Here is a tiny trained network, its code and every weight. The questions are about switching its units off for an input and a class, where a switched-off unit gives its printed mean instead of its output.

import numpy as np


def w(rows, s, z=0):
    codes = np.array(rows[::2]) - 128.0
    scale = np.full(codes.shape[1], s)
    scale[-1] = z or s
    return codes * scale


def f(y):
    return y / 2 * (1 + np.tanh(0.7978845608 * (y + 0.044715 * y**3)))


def log_softmax(a):
    a = a - a.max(-1, keepdims=True)
    return a - np.log(np.exp(a).sum(-1, keepdims=True))


def net(x, mask):
    res = np.array(x, float).reshape(1, 7) / 4 @ E
    y = f(res @ A[0][:, :-1].T + A[0][:, -1])
    res = res + np.where(mask, y, B[0][:, -1]) @ B[0][:, :-1]
    return log_softmax(res[-1] @ U[:, :-1].T + U[:, -1])


A, B = {}, {}
E = w([
[35,106,158,100,164,187],'x0',
[126,132,129,128,128,131],'x1',
[186,140,186,59,253,62],'x2',
[126,124,128,127,128,128],'x3',
[70,109,36,191,197,85],'x4',
[145,128,39,37,127,162],'x5',
[205,137,121,186,186,231],'x6',
],0.0052)
A[0] = w([
[138,120,46,52,123,148,27],'N0',
[79,130,130,94,91,63,40],'N1',
[188,132,122,178,174,204,15],'N2',
[152,130,160,90,195,92,5],'N3',
[155,127,154,108,190,102,39],'N4',
[88,119,47,180,179,96,13],'N5',
[121,104,122,163,154,120,33],'N6',
[104,134,128,99,88,59,79],'N7',
[93,114,95,166,58,166,8],'N8',
[130,129,127,126,128,128,51],'N9',
[128,118,134,156,131,122,38],'N10',
[122,129,203,212,122,94,49],'N11',
[105,129,200,202,124,98,41],'N12',
[108,126,92,177,43,165,1],'N13',
[75,90,135,76,89,50,17],'N14',
[170,122,196,74,50,161,28],'N15',
[241,131,76,163,70,47,3],'N16',
[193,105,117,174,173,203,12],'N17',
[147,139,53,47,111,155,47],'N18',
[153,140,179,91,94,168,73],'N19',
[106,120,75,160,165,108,65],'N20',
[153,110,152,85,196,93,2],'N21',
[8,114,168,80,171,203,20],'N22',
],0.014,0.0097)
B[0] = w([
[134,126,131,90,185,179,181],'N0',
[103,160,129,132,98,162,186],'N1',
[85,163,115,140,84,169,198],'N2',
[133,118,117,72,86,91,179],'N3',
[125,130,117,82,86,102,177],'N4',
[94,171,131,132,178,71,196],'N5',
[147,213,126,117,154,124,84],'N6',
[112,159,128,152,112,172,218],'N7',
[155,122,120,66,86,80,206],'N8',
[191,254,122,60,150,152,57],'N9',
[181,213,106,83,158,153,68],'N10',
[135,113,118,78,181,177,192],'N11',
[156,122,114,88,174,178,172],'N12',
[120,121,136,60,70,91,224],'N13',
[85,146,125,139,86,166,206],'N14',
[86,149,123,144,188,82,219],'N15',
[215,146,123,180,121,127,209],'N16',
[94,156,153,141,84,168,192],'N17',
[126,93,138,92,168,187,217],'N18',
[110,162,111,135,161,83,186],'N19',
[111,157,148,129,167,94,161],'N20',
[147,122,124,75,93,83,174],'N21',
[220,144,126,179,110,131,254],'N22',
],0.042,0.0024)
U = w([
[136,85,125,60,22,49,82],'0',
[111,88,149,173,104,117,249],'1',
[62,167,144,189,49,180,83],'2',
[82,173,138,174,187,39,89],'3',
[160,63,127,93,174,199,73],'4',
[121,58,142,187,88,102,208],'5',
[254,134,128,222,82,108,82],'6',
],0.0052,0.015)

Each question gives the input, the list of numbers given to net, and the class t.
The units are the neurons (one row each of A and B). Each row of codes is followed by its name. A weight is (code - 128) times the scale printed after its matrix; where a second scale follows, it is the last column's (A, B and U).
mask holds one flag per neuron, in row order. A switched-off neuron (its flag False) gives its mean, the last column of its row in B, instead of its output. The means were averaged over made-up inputs and are rounded, as every weight is.
A unit's drop is (log p(t) with every unit on - log p(t) with that unit switched off) / (log p(t) with every unit on - log p(t) with every unit switched off).
The circuit of an input: a set's keep is (log p(t) with only the set's units on - log p(t) with every unit switched off) / (log p(t) with every unit on - log p(t) with every unit switched off). Starting from the 12 units with the biggest drops (on a tie, the unit counted first), units are removed one at a time, each time the one whose removal leaves the highest keep (on an exact tie, the one counted first), for as long as the keep stays at least 0.8.
units of the circuit, in order: the units of the circuit, biggest drop first
unit that matters most: the unit with the biggest drop
k most important neurons: the k neurons with the biggest drops, biggest first
drop when u is switched off: that unit's drop, to one decimal
input [-7,4,-2,-1,-2,-1,4], class 6: unit that matters most => N16
input [-8,-6,8,4,-4,2,1], class 0: 4 most important neurons => [N3, N4, N21, N22]
input [4,-1,-1,2,5,-6,-1], class 4: units of the circuit, in order => [N12, N11]
input [7,-3,7,6,0,-5,5], class 0: 3 most important neurons => [N4, N3, N21]
input [5,5,5,-3,4,4,7], class 2: units of the circuit, in order => [N2, N17]
input [-8,-4,7,-7,8,6,3], class 3: 3 most important neurons => [N5, N20, N22]
input [-5,0,-2,-5,3,5,0], class 4: 3 most important neurons => [N18, N0, N22]
input [-4,-4,-8,2,-4,-4,8], class 0: 2 most important neurons => [N13, N8]
input [2,6,3,-7,-4,-6,-7], class 2: units of the circuit, in order => [N14, N7]
input [8,-6,7,2,7,2,-1], class 6: 2 most important neurons => [N22, N13]
input [-3,-6,-6,-5,7,-5,7], class 2: 3 most important neurons => [N2, N17, N15]
input [-2,-5,-1,0,-4,6,2], class 4: units of the circuit, in order => [N18, N0]
input [-2,6,-2,3,-8,-7,4], class 3: 2 most important neurons => [N15, N19]
input [7,-5,-8,7,2,-5,2], class 0: units of the circuit, in order => [N8]
input [-7,-5,-2,-6,6,-3,2], class 6: 2 most important neurons => [N16, N15]
input [8,2,4,1,-8,2,6], class 3: 2 most important neurons => [N19, N15]
input [0,-3,-2,8,-8,4,-2], class 3: 2 most important neurons => [N15, N19]
input [6,-6,-5,-3,7,-7,5], class 3: 3 most important neurons => [N5, N20, N6]
input [0,2,8,0,1,5,-8], class 0: 3 most important neurons => [N21, N3, N4]
input [-2,1,-2,4,-8,-4,1], class 3: unit that matters most => N15
input [-5,-4,-2,3,-1,-5,2], class 4: 3 most important neurons => [N11, N12, N22]
input [-1,-2,4,7,5,-7,-3], class 4: drop when N12 is switched off => 0.3
input [-2,-6,-1,-6,-1,-7,-5], class 4: drop when N11 is switched off => 0.4
input [5,1,-3,-3,-4,-5,7], class 2: drop when N17 is switched off => 0.4
input [-6,0,2,-8,0,0,-8], class 2: drop when N1 is switched off => 0.1
